Here is a tiny trained network, its code and every weight. The questions are about switching its units off for an input and a class, where a switched-off unit gives its printed mean instead of its output.

import numpy as np


def w(rows, s, z=0):
    codes = np.array(rows[::2]) - 128.0
    scale = np.full(codes.shape[1], s)
    scale[-1] = z or s
    return codes * scale


def norm(h):
    return h / np.sqrt((h * h).mean(-1, keepdims=True) + 1e-5)


def f(y):
    return y / 2 * (1 + np.tanh(0.7978845608 * (y + 0.044715 * y**3)))


def log_softmax(a):
    a = a - a.max(-1, keepdims=True)
    return a - np.log(np.exp(a).sum(-1, keepdims=True))


def net(x, mask):
    res = np.array(x, float).reshape(1, 8) / 4 @ E
    u = 0
    for l in range(3):
        y = f(norm(res) @ A[l][:, :-1].T + A[l][:, -1])
        res = res + np.where(mask[u : u + 3], y, B[l][:, -1]) @ B[l][:, :-1]
        u += 3
    return log_softmax(norm(res)[-1] @ U[:, :-1].T + U[:, -1])


A, B = {}, {}
E = w([
[37,158,141,156,57,98,175],'x0',
[77,237,138,197,142,154,169],'x1',
[139,134,142,201,74,112,193],'x2',
[63,28,47,202,132,187,162],'x3',
[55,219,136,156,157,143,154],'x4',
[120,152,122,137,136,150,146],'x5',
[166,134,157,154,253,58,76],'x6',
[97,219,120,152,145,182,120],'x7',
],0.0069)
A[0] = w([
[254,177,114,64,196,69,204,102],'L0N0',
[139,180,220,36,48,104,165,251],'L0N1',
[150,70,133,187,172,155,137,107],'L0N2',
],0.0072,0.0023)
B[0] = w([
[104,254,151,119,69,104,63,214],'L0N0',
[175,251,112,45,126,228,178,253],'L0N1',
[213,103,117,172,131,137,137,163],'L0N2',
],0.0085,0.0048)
A[1] = w([
[143,94,120,126,99,253,109,3],'L1N0',
[180,166,137,129,113,111,125,164],'L1N1',
[193,115,124,101,120,147,144,21],'L1N2',
],0.0074,0.0018)
B[1] = w([
[106,71,172,245,125,103,121,216],'L1N0',
[177,231,244,103,126,119,171,252],'L1N1',
[98,190,200,209,89,190,127,154],'L1N2',
],0.011,0.0021)
A[2] = w([
[151,81,171,109,65,171,80,127],'L2N0',
[97,117,144,180,246,5,190,131],'L2N1',
[84,4,52,132,158,156,194,4],'L2N2',
],0.0042,0.0024)
B[2] = w([
[177,160,132,107,83,134,137,170],'L2N0',
[149,135,182,173,142,245,87,228],'L2N1',
[118,165,116,128,162,70,188,255],'L2N2',
],0.012,0.001)
U = w([
[136,197,254,75,131,143,81,39],'0',
[176,160,128,108,182,139,145,252],'1',
[89,62,158,190,184,119,113,139],'2',
[106,147,75,174,88,60,117,46],'3',
[179,209,119,122,172,21,67,59],'4',
],0.0084,0.0029)

Each question gives the input, the list of numbers given to net, and the class t.
The units are the neurons (one row each of A and B). Each row of codes is followed by its name. A weight is (code - 128) times the scale printed after its matrix; where a second scale follows, it is the last column's (A, B and U).
mask holds one flag per neuron, layer by layer. A switched-off neuron (its flag False) gives its mean, the last column of its row in B, instead of its output. The means were averaged over made-up inputs and are rounded, as every weight is.
A unit's drop is (log p(t) with every unit on - log p(t) with that unit switched off) / (log p(t) with every unit on - log p(t) with every unit switched off).
The circuit of an input: a set's keep is (log p(t) with only the set's units on - log p(t) with every unit switched off) / (log p(t) with every unit on - log p(t) with every unit switched off). Starting from all 9 units, units are removed one at a time, each time the one whose removal leaves the highest keep (on an exact tie, the one counted first), for as long as the keep stays at least 0.8.
units of the circuit, in order: the units of the circuit, biggest drop first
top k neurons: the k neurons with the biggest drops, biggest first
drop when u is switched off: that unit's drop, to one decimal
input [2,-4,1,2,3,-6,8,2], class 2: units of the circuit, in order -> [L0N1; L2N1]
input [3,-2,3,4,5,-8,2,7], class 2: top 2 neurons -> [L0N1; L0N0]
input [-3,-1,-1,2,2,-1,-3,6], class 2: top 3 neurons -> [L1N0; L0N1; L0N0]
input [6,-1,-3,4,6,6,2,8], class 2: units of the circuit, in order -> [L0N1; L0N0]
input [-3,-5,5,1,2,1,-7,5], class 2: units of the circuit, in order -> [L1N0; L0N0]
input [7,3,0,2,4,-4,4,3], class 2: top 3 neurons -> [L0N1; L0N0; L1N1]
input [-3,1,-2,5,-3,-4,-8,-5], class 2: units of the circuit, in order -> [L1N0]
input [-7,6,-2,8,0,1,-8,8], class 2: top 3 neurons -> [L1N0; L0N1; L0N0]
input [7,2,-5,1,2,-7,4,1], class 2: units of the circuit, in order -> [L0N1; L0N0; L1N1]
input [-2,8,-8,5,1,-8,-7,-2], class 2: units of the circuit, in order -> [L1N0; L0N1]
input [4,1,-3,6,0,3,2,8], class 2: units of the circuit, in order -> [L0N1; L0N0]
input [3,6,3,1,-8,1,5,-2], class 2: drop when L0N1 is switched off -> 1.4
